Here is a tiny trained network, its code and every weight. The questions are about switching its units off for an input and a class, where a switched-off unit gives its printed mean instead of its output.

import numpy as np


def w(rows, s, z=0):
    codes = np.array(rows[::2]) - 128.0
    scale = np.full(codes.shape[1], s)
    scale[-1] = z or s
    return codes * scale


def f(y):
    return y / 2 * (1 + np.tanh(0.7978845608 * (y + 0.044715 * y**3)))


def log_softmax(a):
    a = a - a.max(-1, keepdims=True)
    return a - np.log(np.exp(a).sum(-1, keepdims=True))


def net(x, mask):
    res = np.array(x, float).reshape(1, 6) / 4 @ E
    y = f(res @ A[0][:, :-1].T + A[0][:, -1])
    res = res + np.where(mask, y, B[0][:, -1]) @ B[0][:, :-1]
    return log_softmax(res[-1] @ U[:, :-1].T + U[:, -1])


A, B = {}, {}
E = w([
[65,40,3,34],'x0',
[244,160,125,56],'x1',
[92,198,55,141],'x2',
[147,217,61,186],'x3',
[183,11,92,196],'x4',
[106,178,197,153],'x5',
],0.006)
A[0] = w([
[82,167,193,81,206],'neuron 1',
[80,57,147,171,144],'neuron 2',
[123,82,44,177,132],'neuron 3',
[92,99,218,207,102],'neuron 4',
[84,113,214,152,145],'neuron 5',
[49,173,133,146,203],'neuron 6',
[143,130,112,237,177],'neuron 7',
[21,176,142,101,179],'neuron 8',
[231,143,136,233,198],'neuron 9',
[113,211,96,168,254],'neuron 10',
[196,157,182,7,195],'neuron 11',
[116,59,115,33,168],'neuron 12',
[51,109,49,158,223],'neuron 13',
[92,141,185,153,168],'neuron 14',
[245,150,130,109,200],'neuron 15',
[163,2,33,87,159],'neuron 16',
[91,177,158,62,140],'neuron 17',
],0.0093,0.0052)
B[0] = w([
[40,140,89,173,181],'neuron 1',
[156,58,92,130,173],'neuron 2',
[151,118,117,99,185],'neuron 3',
[97,24,111,216,162],'neuron 4',
[76,51,149,167,160],'neuron 5',
[106,150,23,191,174],'neuron 6',
[189,167,119,171,175],'neuron 7',
[103,147,74,108,180],'neuron 8',
[206,182,191,159,204],'neuron 9',
[181,232,96,136,199],'neuron 10',
[57,170,148,124,206],'neuron 11',
[95,118,135,27,213],'neuron 12',
[209,131,28,115,220],'neuron 13',
[66,74,96,196,156],'neuron 14',
[97,222,254,101,195],'neuron 15',
[177,65,131,36,255],'neuron 16',
[60,204,95,131,159],'neuron 17',
],0.0074,0.0092)
U = w([
[102,34,156,217,111],'0',
[85,168,206,46,161],'1',
[54,172,71,127,100],'2',
[144,114,134,116,2],'3',
[236,195,194,144,157],'4',
[192,55,94,2,173],'5',
[192,161,20,166,191],'6',
],0.0085,0.0053)

Each question gives the input, the list of numbers given to net, and the class t.
The units are the neurons (one row each of A and B). Each row of codes is followed by its name. A weight is (code - 128) times the scale printed after its matrix; where a second scale follows, it is the last column's (A, B and U).
mask holds one flag per neuron, in row order. A switched-off neuron (its flag False) gives its mean, the last column of its row in B, instead of its output. The means were averaged over made-up inputs and are rounded, as every weight is.
A unit's drop is (log p(t) with every unit on - log p(t) with that unit switched off) / (log p(t) with every unit on - log p(t) with every unit switched off).
The circuit of an input: a set's keep is (log p(t) with only the set's units on - log p(t) with every unit switched off) / (log p(t) with every unit on - log p(t) with every unit switched off). Starting from the 12 units with the biggest drops (on a tie, the unit counted first), units are removed one at a time, each time the one whose removal leaves the highest keep (on an exact tie, the one counted first), for as long as the keep stays at least 0.8.
units of the circuit, in order: the units of the circuit, biggest drop first
unit that matters most: the unit with the biggest drop
k most important neurons: the k neurons with the biggest drops, biggest first
drop of u: that unit's drop, to one decimal
input [-5,0,-7,4,0,5], class 0: units of the circuit, in order	neuron 4
input [5,-6,-1,1,-4,-2], class 6: units of the circuit, in order	neuron 13; neuron 6
input [-5,1,-6,-4,5,1], class 0: units of the circuit, in order	neuron 4; neuron 5
input [-8,6,4,0,-8,4], class 2: units of the circuit, in order	neuron 1; neuron 17
input [-7,2,-7,-6,-3,-6], class 1: 2 most important neurons	neuron 15; neuron 11
input [-4,7,1,0,-6,2], class 1: units of the circuit, in order	neuron 11; neuron 15
input [2,-8,-8,1,-8,1], class 0: 2 most important neurons	neuron 5; neuron 4
input [-5,-5,3,0,6,7], class 0: 2 most important neurons	neuron 4; neuron 5
input [-5,8,-5,3,-5,-6], class 1: 3 most important neurons	neuron 11; neuron 15; neuron 13
input [-8,-4,3,-3,8,-8], class 4: 3 most important neurons	neuron 9; neuron 7; neuron 1
input [5,-6,6,2,0,8], class 6: drop of neuron 13	0.2
input [2,-4,3,1,-2,6], class 6: drop of neuron 15	0.2
input [-2,-1,6,-3,7,-1], class 4: drop of neuron 9	0.4
input [-6,0,1,-1,3,-5], class 4: unit that matters most	neuron 9
input [5,-7,-5,7,-3,6], class 6: drop of neuron 12	0.1
